Read these off the grid that follows. Counting starts at 1.
1) Read off the entry just right of 88.
2) Read off the entry in the bottom-left corner.
3) Read off the entry directly above 55.
4) Read off the entry just left of the largest entry.
5) Read off the bottom-right entry.
6) Read off the entry at row 1, column 3.
7) Read off the entry in row 3 and column 1.
8) Read off the entry at row 2, column 1.
[[52 33 64 71 60 74 88 23 45 45]
 [53 55 44 35 42 41 39 60 56 58]
 [40 36 61 74 57 72 80 23 49 38]
 [49 45 50 52 51 49 53 44 42 46]]
1) 23
2) 49
3) 33
4) 74
5) 46
6) 64
7) 40
8) 53

Read these off the array that follows.
1) Give the 1st entry, reading row by row.
2) Give the last entry in the row that holds the largest entry.
3) Give the bottom-right entry.
4) Give the entry directly below the smallest entry.
-71	63	48	-4
-33	-27	55	56
42	60	12	-28
1) -71
2) -4
3) -28
4) -33

Read these off the matrix that follows. Counting starts at 1.
1) Find the entry in row 3 and column 3.
2) Find the top-right entry.
3) Find the entry at row 3, column 1.
4) Find the top-left entry.
5) Find the entry at row 2, column 1.
6) Find the entry in row 1 and column 2.
7) Find the entry in the bottom-right corner.
[[-19  23   2 -46  37 -13  31   4]
 [-29   0 -22 -32 -22 -13  -9  -7]
 [ 25  14  40  19  36 -13  14 -39]
 [  0 -15 -26 -20  16 -13   4   8]
 [ -1   6 -31   5  29 -13 -28 -39]
 [ 15 -14  47 -66  41 -13  -7 -16]
 [-29 -21 -40  31 -23 -13  -8 -15]
 [-15 -19 -36  31  41 -13 -28   9]
 [  2 -14 -32  11 -16 -13 -21  -2]
 [ 12  22  -1 -21  -8 -13   4   9]
 [ 25  23 -17  -6  -5 -13   0   9]
 [ -8   5 -17  10  38 -13  -2 -34]
 [-11  14 -40 -66  15 -13  12   6]
 [ 17 -22  47  31   5 -13  31  -7]]
1) 40
2) 4
3) 25
4) -19
5) -29
6) 23
7) -7
